Below is a small trained network, with its code and all its weights. Each question gives an input and a class and asks what happens when units are switched off, that is, made to give their printed mean instead of their output.

import numpy as np


def w(rows, s, z=0):
    codes = np.array(rows[::2]) - 128.0
    scale = np.full(codes.shape[1], s)
    scale[-1] = z or s
    return codes * scale


def norm(h):
    return h / np.sqrt((h * h).mean(-1, keepdims=True) + 1e-5)


def f(y):
    return y / 2 * (1 + np.tanh(0.7978845608 * (y + 0.044715 * y**3)))


def log_softmax(a):
    a = a - a.max(-1, keepdims=True)
    return a - np.log(np.exp(a).sum(-1, keepdims=True))


def net(x, mask):
    res = np.array(x, float).reshape(1, 7) / 4 @ E
    u = 0
    for l in range(2):
        y = f(norm(res) @ A[l][:, :-1].T + A[l][:, -1])
        res = res + np.where(mask[u : u + 4], y, B[l][:, -1]) @ B[l][:, :-1]
        u += 4
    return log_softmax(norm(res)[-1] @ U[:, :-1].T + U[:, -1])


A, B = {}, {}
E = w([
[153,156,150],'x0',
[62,101,2],'x1',
[106,231,125],'x2',
[93,122,174],'x3',
[96,63,148],'x4',
[108,53,97],'x5',
[246,156,101],'x6',
],0.0063)
A[0] = w([
[117,142,164,158],'L0N0',
[114,145,120,165],'L0N1',
[136,2,63,1],'L0N2',
[133,34,151,19],'L0N3',
],0.0088,0.0034)
B[0] = w([
[78,83,132,191],'L0N0',
[109,139,90,175],'L0N1',
[119,3,94,253],'L0N2',
[93,124,16,161],'L0N3',
],0.0068,0.0018)
A[1] = w([
[99,8,62,3],'L1N0',
[68,98,195,52],'L1N1',
[173,57,35,42],'L1N2',
[241,162,175,63],'L1N3',
],0.011,0.0017)
B[1] = w([
[177,72,119,254],'L1N0',
[96,172,191,178],'L1N1',
[54,57,166,215],'L1N2',
[250,136,110,220],'L1N3',
],0.014,0.0052)
U = w([
[242,162,130,214],'0',
[107,29,96,245],'1',
[56,176,250,8],'2',
[76,215,35,1],'3',
],0.018,0.0033)

Each question gives the input, the list of numbers given to net, and the class t.
The units are the neurons (one row each of A and B). Each row of codes is followed by its name. A weight is (code - 128) times the scale printed after its matrix; where a second scale follows, it is the last column's (A, B and U).
mask holds one flag per neuron, layer by layer. A switched-off neuron (its flag False) gives its mean, the last column of its row in B, instead of its output. The means were averaged over made-up inputs and are rounded, as every weight is.
A unit's drop is (log p(t) with every unit on - log p(t) with that unit switched off) / (log p(t) with every unit on - log p(t) with every unit switched off).
The circuit of an input: a set's keep is (log p(t) with only the set's units on - log p(t) with every unit switched off) / (log p(t) with every unit on - log p(t) with every unit switched off). Starting from all 8 units, units are removed one at a time, each time the one whose removal leaves the highest keep (on an exact tie, the one counted first), for as long as the keep stays at least 0.8.
units of the circuit, in order: the units of the circuit, biggest drop first
top k neurons: the k neurons with the biggest drops, biggest first
k most important neurons of layer l: the k neurons of layer l with the biggest drops, biggest first
drop when u is switched off: that unit's drop, to one decimal
input [1,-1,-4,-4,0,-4,-7], class 2: units of the circuit, in order : [L1N1]
input [4,5,5,-8,1,1,-4], class 3: top 2 neurons : [L0N2; L1N0]
input [-1,0,5,2,-2,-4,0], class 3: 2 most important neurons of layer 1 : [L1N0; L1N3]
input [6,-3,0,-5,4,5,-8], class 2: top 2 neurons : [L1N1; L1N3]
input [-7,2,5,-1,-7,0,3], class 3: top 2 neurons : [L1N0; L1N3]
input [-4,-2,8,-2,-6,8,2], class 3: 2 most important neurons of layer 1 : [L1N0; L1N3]
input [3,4,2,0,-8,2,2], class 3: 2 most important neurons of layer 1 : [L1N0; L1N3]
input [5,6,1,-5,3,-7,-6], class 3: drop when L1N2 is switched off : 0.2
input [2,7,-3,-8,-4,-1,8], class 1: drop when L0N1 is switched off : 0.0
input [6,-4,-6,-1,4,0,-8], class 2: drop when L1N2 is switched off : 0.1
